Below are the code and all the weights of a small trained network. Each question names an input and a class and asks about switching units off, where a switched-off unit gives its printed mean instead of its output.

import numpy as np


def w(rows, s, z=0):
    codes = np.array(rows[::2]) - 128.0
    scale = np.full(codes.shape[1], s)
    scale[-1] = z or s
    return codes * scale


def f(y):
    return np.maximum(y, 0)


def log_softmax(a):
    a = a - a.max(-1, keepdims=True)
    return a - np.log(np.exp(a).sum(-1, keepdims=True))


def net(x, mask):
    res = np.array(x, float).reshape(1, 6) / 4 @ E
    y = f(res @ A[0][:, :-1].T + A[0][:, -1])
    res = res + np.where(mask, y, B[0][:, -1]) @ B[0][:, :-1]
    return log_softmax(res[-1] @ U[:, :-1].T + U[:, -1])


A, B = {}, {}
E = w([
[122,183,108,231,112,77,209,80,178],'x0',
[139,120,19,39,166,216,223,66,173],'x1',
[162,138,194,133,255,127,93,76,132],'x2',
[38,189,87,101,170,62,141,138,76],'x3',
[113,83,139,98,188,93,202,222,161],'x4',
[248,154,123,85,121,81,163,147,82],'x5',
],0.011)
A[0] = w([
[142,170,172,125,196,118,86,53,113,68],'n0',
[237,193,129,113,114,78,165,172,69,27],'n1',
[162,77,193,145,92,152,131,157,192,66],'n2',
[59,91,143,197,128,145,124,139,170,139],'n3',
[141,100,194,155,214,99,135,118,111,160],'n4',
[183,75,122,172,113,170,87,101,159,68],'n5',
[110,115,249,189,77,66,109,171,90,19],'n6',
[121,113,87,126,52,119,112,103,92,112],'n7',
[157,110,159,38,126,143,58,189,65,30],'n8',
[139,153,119,139,75,128,71,29,83,81],'n9',
[146,96,130,194,148,79,180,127,160,108],'n10',
[117,57,126,116,111,61,145,175,174,125],'n11',
[143,188,145,210,101,78,170,88,170,53],'n12',
[84,108,130,121,141,173,83,155,137,95],'n13',
[208,110,154,149,102,149,146,149,128,94],'n14',
[76,171,88,114,162,68,113,129,35,95],'n15',
[118,77,129,66,127,158,37,159,86,2],'n16',
[101,103,104,136,53,108,144,170,96,136],'n17',
],0.012,0.0055)
B[0] = w([
[164,132,157,236,107,183,150,169,248,198],'n0',
[47,157,126,176,186,226,9,63,32,221],'n1',
[63,169,208,47,62,67,127,109,178,203],'n2',
[115,130,149,136,148,181,2,62,12,228],'n3',
[137,87,191,236,126,156,157,151,171,223],'n4',
[33,174,164,77,64,100,153,126,187,195],'n5',
[155,83,91,62,96,205,255,19,133,251],'n6',
[189,141,166,180,148,170,176,204,186,191],'n7',
[79,76,32,171,120,74,113,139,139,237],'n8',
[64,4,204,131,230,87,226,195,25,208],'n9',
[84,75,77,158,109,75,135,146,104,203],'n10',
[138,74,199,123,200,124,168,198,111,213],'n11',
[105,77,40,224,50,51,103,115,125,227],'n12',
[105,102,96,144,101,132,78,108,64,187],'n13',
[14,144,168,110,103,130,112,94,156,187],'n14',
[35,231,209,42,26,104,174,106,187,227],'n15',
[154,79,81,198,30,72,111,107,142,215],'n16',
[192,136,175,229,151,198,86,224,251,212],'n17',
],0.0087,0.013)
U = w([
[70,209,175,94,63,67,131,135,174,59],'0',
[139,114,43,172,82,39,112,137,140,54],'1',
[180,146,158,185,117,169,124,178,201,77],'2',
[99,152,134,144,126,178,52,102,76,154],'3',
[150,108,54,81,116,193,226,74,161,219],'4',
[118,92,180,125,162,64,171,191,92,217],'5',
[155,143,161,142,104,94,138,144,145,152],'6',
[247,163,175,79,125,55,101,104,82,1],'7',
],0.016,0.0098)

Each question gives the input, the list of numbers given to net, and the class t.
The units are the neurons (one row each of A and B). Each row of codes is followed by its name. A weight is (code - 128) times the scale printed after its matrix; where a second scale follows, it is the last column's (A, B and U).
mask holds one flag per neuron, in row order. A switched-off neuron (its flag False) gives its mean, the last column of its row in B, instead of its output. The means were averaged over made-up inputs and are rounded, as every weight is.
A unit's drop is (log p(t) with every unit on - log p(t) with that unit switched off) / (log p(t) with every unit on - log p(t) with every unit switched off).
The circuit of an input: a set's keep is (log p(t) with only the set's units on - log p(t) with every unit switched off) / (log p(t) with every unit on - log p(t) with every unit switched off). Starting from the 12 units with the biggest drops (on a tie, the unit counted first), units are removed one at a time, each time the one whose removal leaves the highest keep (on an exact tie, the one counted first), for as long as the keep stays at least 0.8.
circuit, biggest first: the units of the circuit, biggest drop first
most important unit: the unit with the biggest drop
top k neurons: the k neurons with the biggest drops, biggest first
drop of u: that unit's drop, to one decimal
input [-7,2,-7,-6,-5,5], class 1: circuit, biggest first	(n8)
input [2,-2,6,2,6,3], class 2: circuit, biggest first	(n9, n4)
input [-4,4,3,-5,-6,-1], class 5: top 3 neurons	(n9, n6, n15)
input [-7,7,-7,3,8,8], class 3: top 3 neurons	(n1, n9, n6)
input [7,5,-2,7,8,-1], class 5: top 3 neurons	(n11, n2, n5)
input [-3,6,5,3,0,8], class 3: top 2 neurons	(n1, n6)
input [7,5,8,2,1,6], class 2: top 3 neurons	(n0, n4, n8)
input [7,6,1,-3,-3,0], class 1: top 2 neurons	(n12, n6)
input [5,-7,-5,6,3,7], class 3: top 4 neurons	(n1, n2, n5, n17)
input [1,1,-3,6,4,5], class 0: top 2 neurons	(n15, n3)
input [6,-3,-4,-7,-4,-1], class 0: top 3 neurons	(n5, n2, n14)
input [2,5,4,5,-4,-2], class 0: top 2 neurons	(n6, n15)
input [-5,-4,8,-6,1,-8], class 2: top 2 neurons	(n0, n4)
input [1,-7,7,1,-1,4], class 2: most important unit	n0
input [6,-2,0,-5,-5,-3], class 1: drop of n0	0.0
input [5,-4,4,-1,-7,2], class 5: drop of n8	0.1
input [0,3,4,4,0,1], class 0: drop of n10	-0.1
